Here is a tiny trained network, its code and every weight. The questions are about switching its units off for an input and a class, where a switched-off unit gives its printed mean instead of its output.

import numpy as np


def w(rows, s, z=0):
    codes = np.array(rows[::2]) - 128.0
    scale = np.full(codes.shape[1], s)
    scale[-1] = z or s
    return codes * scale


def f(y):
    return y / 2 * (1 + np.tanh(0.7978845608 * (y + 0.044715 * y**3)))


def log_softmax(a):
    a = a - a.max(-1, keepdims=True)
    return a - np.log(np.exp(a).sum(-1, keepdims=True))


def net(x, mask):
    res = np.array(x, float).reshape(1, 3) / 4 @ E
    y = f(res @ A[0][:, :-1].T + A[0][:, -1])
    res = res + np.where(mask, y, B[0][:, -1]) @ B[0][:, :-1]
    return log_softmax(res[-1] @ U[:, :-1].T + U[:, -1])


A, B = {}, {}
E = w([
[156,146,175,246,142],'x0',
[103,141,115,141,162],'x1',
[142,184,204,140,105],'x2',
],0.013)
A[0] = w([
[153,111,124,180,125,31],'n1',
[139,135,104,86,125,27],'n2',
[136,149,156,165,183,223],'n3',
[120,87,95,143,117,2],'n4',
[118,150,214,138,86,173],'n5',
[167,156,83,99,59,135],'n6',
[153,15,96,86,168,137],'n7',
[150,65,95,141,137,2],'n8',
[159,111,90,129,135,2],'n9',
[119,110,130,77,105,3],'n10',
[134,115,141,80,165,2],'n11',
[240,120,167,148,132,252],'n12',
[136,133,71,134,110,32],'n13',
[170,127,245,115,80,234],'n14',
[52,156,146,136,149,196],'n15',
[115,77,171,169,135,9],'n16',
[68,156,102,83,81,174],'n17',
[163,128,116,152,80,160],'n18',
[152,89,163,113,72,170],'n19',
[93,123,78,160,186,232],'n20',
[106,153,74,86,145,192],'n21',
[104,61,44,121,151,246],'n22',
[184,123,96,69,43,230],'n23',
[102,220,173,115,151,102],'n24',
[157,157,182,137,106,247],'n25',
[96,97,138,93,95,154],'n26',
[181,93,180,231,96,212],'n27',
[101,116,78,198,133,215],'n28',
[144,185,68,52,192,207],'n29',
[126,112,127,93,126,9],'n30',
[59,94,130,23,129,232],'n31',
],0.012,0.0027)
B[0] = w([
[200,108,105,115,195,153],'n1',
[187,208,105,159,182,149],'n2',
[189,65,126,166,129,182],'n3',
[122,81,84,60,176,139],'n4',
[229,77,77,76,155,181],'n5',
[166,64,148,177,138,153],'n6',
[178,36,151,120,106,211],'n7',
[167,83,164,54,158,149],'n8',
[71,121,197,10,187,132],'n9',
[168,137,122,188,155,154],'n10',
[156,130,96,177,182,138],'n11',
[202,129,102,173,120,187],'n12',
[167,102,190,44,166,136],'n13',
[165,44,1,77,99,195],'n14',
[205,100,110,89,55,149],'n15',
[165,135,63,88,215,145],'n16',
[189,160,72,169,174,184],'n17',
[111,139,141,204,123,141],'n18',
[150,49,101,154,63,143],'n19',
[184,29,125,146,39,184],'n20',
[198,91,140,173,137,190],'n21',
[187,99,133,76,32,232],'n22',
[196,131,103,200,120,190],'n23',
[127,58,27,67,79,165],'n24',
[169,44,26,108,112,179],'n25',
[123,88,61,227,142,160],'n26',
[220,156,104,198,172,236],'n27',
[191,107,69,143,132,180],'n28',
[169,108,90,207,142,206],'n29',
[155,131,83,151,162,139],'n30',
[206,128,49,251,185,245],'n31',
],0.0057,0.012)
U = w([
[198,187,104,171,248,132],'0',
[167,135,110,178,38,255],'1',
[169,104,69,38,148,249],'2',
[110,203,66,161,99,102],'3',
[63,145,118,17,66,1],'4',
[70,176,254,2,193,1],'5',
[20,221,177,138,138,1],'6',
],0.0075,0.0027)

Each question gives the input, the list of numbers given to net, and the class t.
The units are the neurons (one row each of A and B). Each row of codes is followed by its name. A weight is (code - 128) times the scale printed after its matrix; where a second scale follows, it is the last column's (A, B and U).
mask holds one flag per neuron, in row order. A switched-off neuron (its flag False) gives its mean, the last column of its row in B, instead of its output. The means were averaged over made-up inputs and are rounded, as every weight is.
A unit's drop is (log p(t) with every unit on - log p(t) with that unit switched off) / (log p(t) with every unit on - log p(t) with every unit switched off).
The circuit of an input: a set's keep is (log p(t) with only the set's units on - log p(t) with every unit switched off) / (log p(t) with every unit on - log p(t) with every unit switched off). Starting from the 12 units with the biggest drops (on a tie, the unit counted first), units are removed one at a time, each time the one whose removal leaves the highest keep (on an exact tie, the one counted first), for as long as the keep stays at least 0.8.
units of the circuit, in order: the units of the circuit, biggest drop first
most important unit: the unit with the biggest drop
top k neurons: the k neurons with the biggest drops, biggest first
drop when u is switched off: that unit's drop, to one decimal
input [5,-4,6], class 2: units of the circuit, in order => (n14, n5)
input [-7,8,-5], class 1: top 3 neurons => (n22, n20, n7)
input [-4,8,-2], class 1: units of the circuit, in order => (n22, n20, n5, n29)
input [-6,7,-6], class 1: units of the circuit, in order => (n22, n20, n31)
input [7,1,8], class 2: most important unit => n14
input [5,3,6], class 2: units of the circuit, in order => (n14, n24, n5)
input [-7,-4,7], class 0: units of the circuit, in order => (n31, n22)
input [6,1,8], class 2: top 2 neurons => (n14, n24)
input [-5,8,-8], class 1: units of the circuit, in order => (n20, n31)
input [-1,3,4], class 2: units of the circuit, in order => (n31, n24, n27)
input [3,4,-5], class 2: units of the circuit, in order => (n31, n23)
input [-3,-6,7], class 2: top 3 neurons => (n14, n5, n25)
input [-7,-4,-5], class 0: drop when n31 is switched off => 0.3
input [2,7,-5], class 1: units of the circuit, in order => (n20)
input [4,-3,6], class 2: drop when n14 is switched off => 0.4
input [6,-2,7], class 2: drop when n31 is switched off => 0.2
